Below are the code and all the weights of a small trained network. Each question names an input and a target symbol and asks about switching units off, where a switched-off unit gives its printed mean instead of its output.

import numpy as np


def w(rows, s, z=0):
    codes = np.array(rows[::2]) - 128.0
    scale = np.full(codes.shape[1], s)
    scale[-1] = z or s
    return codes * scale


def norm(h):
    return h / np.sqrt((h * h).mean(-1, keepdims=True) + 1e-5)


def f(y):
    return np.maximum(y, 0)


def softmax(a):
    e = np.exp(a - a.max(-1, keepdims=True))
    return e / e.sum(-1, keepdims=True)


def log_softmax(a):
    a = a - a.max(-1, keepdims=True)
    return a - np.log(np.exp(a).sum(-1, keepdims=True))


def net(x, mask):
    ids = ['ΠΨΩζθξ'.index(c) for c in x.split()]
    T = len(ids)
    res = E[ids] + P[:T]
    u = 0
    for l in range(2):
        q, k, v = (norm(res) @ M[l].T for M in (Q, K, V))
        z = softmax(np.where(np.tri(T) > 0, q @ k.T / 3**0.5, -1e9)) @ v
        res = res + np.where(mask[u], z, O[l][:, -1]) @ O[l][:, :-1]
        u += 1
        y = f(norm(res) @ A[l][:, :-1].T + A[l][:, -1])
        res = res + np.where(mask[u : u + 12], y, B[l][:, -1]) @ B[l][:, :-1]
        u += 12
    return log_softmax(norm(res)[-1] @ U[:, :-1].T + U[:, -1])


Q, K, V, O, A, B = {}, {}, {}, {}, {}, {}
E = w([
[116,132,131,120,152,84,253],'Π',
[103,31,197,113,168,111,108],'Ψ',
[120,200,124,82,168,160,47],'Ω',
[120,143,171,95,40,137,114],'ζ',
[135,133,47,162,77,50,127],'θ',
[74,138,69,209,209,96,90],'ξ',
],0.0071)
P = w([
[220,150,133,169,147,167,125],'0',
[170,182,187,146,172,73,130],'1',
[129,146,162,119,144,91,146],'2',
[104,127,149,107,139,79,140],'3',
[76,116,142,107,138,79,149],'4',
[62,106,126,111,121,67,132],'5',
[41,91,114,110,111,68,141],'6',
[25,77,94,104,102,66,149],'7',
[6,71,82,122,87,94,162],'8',
[3,46,86,106,106,89,129],'9',
],0.005)
Q[0] = w([
[152,176,75,141,96,196,145],'L0H1',
[187,111,114,143,160,204,151],'L0H1',
[181,78,67,172,104,252,89],'L0H1',
],0.038)
K[0] = w([
[4,135,145,65,135,27,113],'L0H1',
[56,157,170,89,141,16,134],'L0H1',
[17,151,130,33,174,3,142],'L0H1',
],0.03)
V[0] = w([
[180,168,174,86,81,183,69],'L0H1',
[155,67,193,80,153,133,194],'L0H1',
[175,165,111,115,2,116,170],'L0H1',
],0.0068)
O[0] = w([
[34,178,115,81,135,168,172,141],'L0H1',
[138,157,142,95,189,3,115,160],'L0H1',
[80,207,184,172,98,92,94,247],'L0H1',
],0.0061,0.0016)
A[0] = w([
[177,202,130,76,13,134,52,142],'L0N1',
[174,206,176,112,75,189,230,71],'L0N2',
[130,117,105,82,146,236,175,82],'L0N3',
[254,186,153,157,81,143,142,123],'L0N4',
[168,230,89,190,176,213,88,253],'L0N5',
[124,134,211,99,128,202,72,100],'L0N6',
[200,210,60,38,161,176,13,119],'L0N7',
[182,210,7,125,72,123,134,83],'L0N8',
[109,134,178,232,80,162,127,69],'L0N9',
[220,94,131,130,176,211,138,44],'L0N10',
[105,191,139,165,105,132,127,5],'L0N11',
[180,75,131,94,51,182,144,48],'L0N12',
],0.0078,0.0017)
B[0] = w([
[119,168,155,159,2,142,96,196],'L0N1',
[198,147,58,44,119,125,73,218],'L0N2',
[84,98,82,164,212,52,76,209],'L0N3',
[200,137,133,108,131,84,81,177],'L0N4',
[141,179,76,143,118,195,8,191],'L0N5',
[123,162,171,85,142,154,49,180],'L0N6',
[49,207,153,129,87,179,196,161],'L0N7',
[157,90,185,204,111,76,121,168],'L0N8',
[149,95,77,18,125,91,130,253],'L0N9',
[143,107,220,115,192,161,202,173],'L0N10',
[84,181,147,84,153,129,134,203],'L0N11',
[59,159,176,76,108,50,131,175],'L0N12',
],0.011,0.0034)
Q[1] = w([
[70,53,143,219,12,181,28],'L1H1',
[255,101,96,217,65,253,219],'L1H1',
[104,254,41,107,80,15,172],'L1H1',
],0.008)
K[1] = w([
[200,174,133,115,190,167,181],'L1H1',
[255,140,176,110,152,174,76],'L1H1',
[76,51,88,101,112,174,124],'L1H1',
],0.013)
V[1] = w([
[152,171,47,119,210,149,221],'L1H1',
[127,193,71,254,166,136,98],'L1H1',
[69,85,150,137,205,206,58],'L1H1',
],0.013)
O[1] = w([
[185,210,19,70,181,22,95,82],'L1H1',
[83,186,76,254,106,1,110,3],'L1H1',
[27,125,226,94,214,23,99,33],'L1H1',
],0.0063,0.0052)
A[1] = w([
[158,152,189,138,143,122,28,37],'L1N1',
[139,147,86,159,138,91,162,44],'L1N2',
[159,24,110,158,163,42,131,141],'L1N3',
[67,172,131,125,242,147,205,80],'L1N4',
[122,163,124,85,206,155,69,208],'L1N5',
[82,101,103,91,56,137,73,90],'L1N6',
[139,102,219,99,171,147,130,130],'L1N7',
[56,141,188,203,156,114,248,100],'L1N8',
[86,105,40,180,184,121,47,175],'L1N9',
[61,250,176,140,130,171,203,110],'L1N10',
[91,97,90,73,150,144,136,114],'L1N11',
[86,91,124,139,89,84,64,3],'L1N12',
],0.011,0.0029)
B[1] = w([
[106,111,164,137,95,139,95,164],'L1N1',
[119,128,65,117,124,127,103,167],'L1N2',
[125,79,100,174,194,173,129,232],'L1N3',
[113,94,122,103,211,177,150,211],'L1N4',
[113,175,156,69,102,74,123,253],'L1N5',
[102,105,130,147,152,119,250,217],'L1N6',
[198,144,146,174,136,114,139,226],'L1N7',
[54,88,143,160,105,171,104,185],'L1N8',
[133,77,127,120,83,60,150,211],'L1N9',
[161,157,70,184,184,175,121,193],'L1N10',
[92,85,102,124,96,174,125,228],'L1N11',
[137,132,122,135,101,161,189,166],'L1N12',
],0.02,0.006)
U = w([
[130,81,255,128,210,142,128,83],'Π',
[204,136,49,46,173,117,160,219],'Ψ',
[33,242,128,138,167,190,104,36],'Ω',
[100,140,186,59,3,155,146,144],'ζ',
[18,106,126,124,136,12,107,4],'θ',
[174,105,91,247,72,141,118,220],'ξ',
],0.0075,0.0017)

Each question gives the input, a string of symbols that net reads in full, and the target symbol t.
The units are the heads (3 rows each of Q, K, V and O) and the neurons (one row each of A and B). Each row of codes is followed by its name. A weight is (code - 128) times the scale printed after its matrix; where a second scale follows, it is the last column's (O, A, B and U).
mask holds one flag per unit, layer by layer, with each layer's heads first. A switched-off unit (its flag False) gives its mean, the last column of its rows in O or B, instead of its output. The means were averaged over made-up inputs and are rounded, as every weight is.
A unit's drop is (log p(t) with every unit on - log p(t) with that unit switched off) / (log p(t) with every unit on - log p(t) with every unit switched off).
The circuit of an input: a set's keep is (log p(t) with only the set's units on - log p(t) with every unit switched off) / (log p(t) with every unit on - log p(t) with every unit switched off). Starting from the 12 units with the biggest drops (on a tie, the unit counted first), units are removed one at a time, each time the one whose removal leaves the highest keep (on an exact tie, the one counted first), for as long as the keep stays at least 0.8.
units of the circuit, in order: the units of the circuit, biggest drop first
most important unit: the unit with the biggest drop
top k neurons: the k neurons with the biggest drops, biggest first
top k neurons in layer l: the k neurons of layer l with the biggest drops, biggest first
input Ψ Π Ω Ψ Ω Π Ω Ψ Ψ, target Ψ: most important unit => L1H1
input θ θ Π Ψ ζ Π Ψ Ψ Ψ, target ζ: top 2 neurons => [L1N3, L1N4]
input Π Π Π θ ζ Π ζ, target ξ: units of the circuit, in order => [L0H1, L1H1, L0N9]
input Ω Π θ, target θ: units of the circuit, in order => [L0H1, L0N3, L1H1]
input ξ Π Ψ Π Π Ψ Π ζ, target Π: top 2 neurons => [L0N12, L0N10]
input Π Ω ξ θ θ ζ, target ξ: units of the circuit, in order => [L1H1, L0N9]
input ζ ξ Ω Π ζ, target Ω: units of the circuit, in order => [L0H1, L1N10]
input Ω ξ Ψ ζ θ ζ Π Ω, target θ: units of the circuit, in order => [L0H1, L0N3, L1N9]
input Π ξ Π, target θ: top 2 neurons in layer 1 => [L1N7, L1N10]
input Π Π θ Π θ, target ξ: units of the circuit, in order => [L1H1, L0N9]
input Π Ψ Π θ Ψ ξ ξ Ψ Π, target ξ: units of the circuit, in order => [L0H1, L1N5, L1H1]
input θ ξ ξ, target θ: top 2 neurons => [L0N5, L1N9]
input Ω θ Π ζ Ψ θ, target θ: units of the circuit, in order => [L0H1, L1H1, L0N3]
input ξ θ Π ξ θ Π Ψ Ω, target Π: top 2 neurons in layer 1 => [L1N7, L1N4]
input ζ Π Ψ θ Π ξ, target Ω: top neuron => [L1N10]
input ξ Π Π ξ Ψ θ Ψ Ψ ξ, target Π: top 2 neurons => [L0N10, L0N12]
input ξ Π θ Ψ Π Ψ Π, target Π: top 2 neurons => [L0N10, L0N9]
input Ω Ω Π Π ζ Ψ Ψ, target θ: top 3 neurons in layer 0 => [L0N3, L0N9, L0N10]
input ξ Π Π Ω θ Π Π Π Ψ Ω, target Π: units of the circuit, in order => [L0H1, L0N10, L0N12]
input Ω ξ Ψ ζ Ψ Ψ Ψ ζ ζ, target θ: top 4 neurons => [L0N3, L0N2, L0N10, L0N9]
input Π Ω Π ξ, target θ: most important unit => L1N9
input ζ Ψ Ψ, target Ω: top 2 neurons in layer 1 => [L1N10, L1N9]
input Ω Π θ θ Ω θ θ Ψ, target θ: top 4 neurons => [L0N3, L1N9, L0N1, L0N9]
input Π Ω Π Π Π ξ Ω, target ξ: top 2 neurons => [L1N10, L1N5]
input Π Π Ω ζ ξ Π Π Ψ Ψ, target ξ: top 2 neurons => [L1N4, L1N5]
